Small tables with named rows and columns. After each table, cells are looked up by row and column.

Table Zavofep
         Lilo  Mafe  Bizu  Tizomi  Zagim
Monekud   115   160   163     197    167
Vem       101    99   192     196    120
Tig        91    97   182     128    113
Vana      246   201   200     190     86
Tagup     136    54   217     123    135
Nupoka    126   252   153     202    185
Zap       122   124   195     175    162
Zifak     187   190   108     185    173
Pemoz     147   158   163     126    164
Dedol     157   184   108     144    189
Pudan     179    77   210      78    158

Tig, Tizomi: 128
Vana, Tizomi: 190
Monekud, Mafe: 160
Monekud, Lilo: 115
Tagup, Bizu: 217
Vana, Zagim: 86
Vana, Lilo: 246
Pudan, Tizomi: 78
Pemoz, Lilo: 147
Tagup, Mafe: 54
Zifak, Mafe: 190
Zifak, Bizu: 108
Dedol, Mafe: 184
Monekud, Zagim: 167
Which row has the largest Bizu? Tagup

Table Kuzo
,Rul,Memok,Kab,Poko
Lus,194,129,156,28
Fune,59,142,79,117
Vimo,179,119,69,211
Lamib,78,142,45,87
Dupiza,197,216,109,155
Nin,108,158,76,123
Gobelot,45,86,29,142
Gadeda,144,33,134,100
Padifo,108,168,161,158
Mosute,99,92,219,132
Nomozes,99,109,167,159
Vonusid,158,93,112,164
Mifevul,83,118,129,20

Poko of Fune = 117
Poko of Gadeda = 100
Poko of Vonusid = 164
Memok of Fune = 142
Kab of Nin = 76
Rul of Gadeda = 144
Poko of Dupiza = 155
Poko of Lus = 28
Rul of Nin = 108
Memok of Nomozes = 109
Memok of Lus = 129
Memok of Mifevul = 118
Rul of Gobelot = 45

Matisap =
fields: Vetolu, Kig
Pidu: [-42.684, 34.830]
Lom: [16.265, -46.035]
Nagi: [-20.018, -20.731]
Mepu: [24.719, 53.528]
Sur: [-16.333, -23.654]
Tolid: [-34.647, 16.055]
Led: [-65.606, 24.712]
Sipefo: [30.078, 81.526]
Rula: [-79.898, 7.987]
Kup: [-14.209, 7.551]
Bepu: [-4.790, -82.745]

Vetolu of Kup is -14.209
Vetolu of Tolid is -34.647
Vetolu of Lom is 16.265
Kig of Bepu is -82.745
Vetolu of Mepu is 24.719
Kig of Led is 24.712
Which row has the largest Kig? Sipefo

Fibiper:
|  | Tes | Zim | Ruvonif | Vobub | Dag | Dutiv |
|---|---|---|---|---|---|---|
| Kare | 0.4 | 0.7 | 0.5 | 0.5 | 0.6 | 0.8 |
| Kupopi | 0.9 | 0.5 | 0.4 | 0.5 | 0.5 | 0.8 |
| Banula | 0.3 | 0.7 | 0.6 | 0.6 | 0.8 | 0.8 |
| Nasefan | 0.6 | 1.0 | 0.5 | 0.5 | 0.8 | 0.5 |
| Lasudit | 0.6 | 0.9 | 0.1 | 0.1 | 0.7 | 0.9 |
| Gugero | 0.6 | 0.9 | 0.3 | 0.4 | 0.7 | 0.6 |
| Gage | 0.9 | 0.7 | 0.3 | 0.4 | 0.9 | 0.6 |
| Rusuzak | 0.4 | 0.8 | 0.4 | 0.5 | 0.7 | 0.7 |

What is the Tes of Kupopi in Fibiper?
0.9
What is the Tes of Kare in Fibiper?
0.4
What is the Ruvonif of Banula in Fibiper?
0.6
What is the Dutiv of Rusuzak in Fibiper?
0.7
What is the Tes of Gugero in Fibiper?
0.6
What is the Dag of Kupopi in Fibiper?
0.5
What is the Dutiv of Banula in Fibiper?
0.8
What is the Zim of Gugero in Fibiper?
0.9
What is the Vobub of Lasudit in Fibiper?
0.1
What is the Dag of Rusuzak in Fibiper?
0.7
What is the Dutiv of Kare in Fibiper?
0.8
What is the Dutiv of Gugero in Fibiper?
0.6

Bubo:
,Vilopod,Beni,Pezutu,Nefupi,Bur,Dedona,Nilem,Depu,Foveg,Tibuna
Kos,0.3,-0.6,0.5,0.2,-0.4,-0.2,0.2,0.1,0.4,-0.7
Pevufon,-0.1,0.3,-0.4,0.2,0.1,0.2,0.6,-0.4,0.4,0.0
Feb,-0.1,0.4,-0.2,0.1,0.5,0.4,-0.3,0.3,-0.1,0.8
Bidedom,0.5,0.1,0.8,0.2,-0.4,-0.2,0.7,0.0,0.3,-0.7
Tal,0.3,-0.1,0.5,-0.2,-0.5,-0.4,-0.3,0.1,-0.1,-0.3
Duf,-0.3,0.5,-0.6,0.3,0.3,0.4,0.4,-0.3,0.3,0.4
Dip,0.2,0.6,0.2,0.1,0.0,0.1,0.6,0.0,0.2,-0.1
Lelurok,0.1,0.6,0.1,0.2,0.5,0.4,0.1,0.3,0.0,0.6
Milogom,0.3,0.5,0.5,-0.2,-0.2,-0.2,0.0,0.0,-0.2,0.0
Bevumaz,0.4,0.4,0.7,0.1,0.4,0.2,-0.1,0.7,-0.2,0.5
Zalutu,0.2,0.2,0.3,-0.2,-0.5,-0.3,0.0,-0.2,-0.1,-0.2
Vubota,0.0,-0.3,-0.2,0.6,0.4,0.5,0.2,0.2,0.5,0.2
Zaror,0.3,0.3,0.4,-0.2,-0.6,-0.3,0.3,-0.3,0.0,-0.4

What is the Nefupi of Tal in Bubo?
-0.2
What is the Vilopod of Pevufon in Bubo?
-0.1
What is the Nefupi of Bevumaz in Bubo?
0.1
What is the Pezutu of Zalutu in Bubo?
0.3
What is the Nilem of Kos in Bubo?
0.2
What is the Tibuna of Zaror in Bubo?
-0.4
What is the Bur of Tal in Bubo?
-0.5
What is the Nefupi of Bidedom in Bubo?
0.2
What is the Beni of Feb in Bubo?
0.4
What is the Depu of Dip in Bubo?
0.0
What is the Depu of Duf in Bubo?
-0.3
What is the Dedona of Lelurok in Bubo?
0.4
What is the Nefupi of Dip in Bubo?
0.1
What is the Foveg of Bevumaz in Bubo?
-0.2
What is the Dedona of Feb in Bubo?
0.4
Which row has the largest Nefupi? Vubota

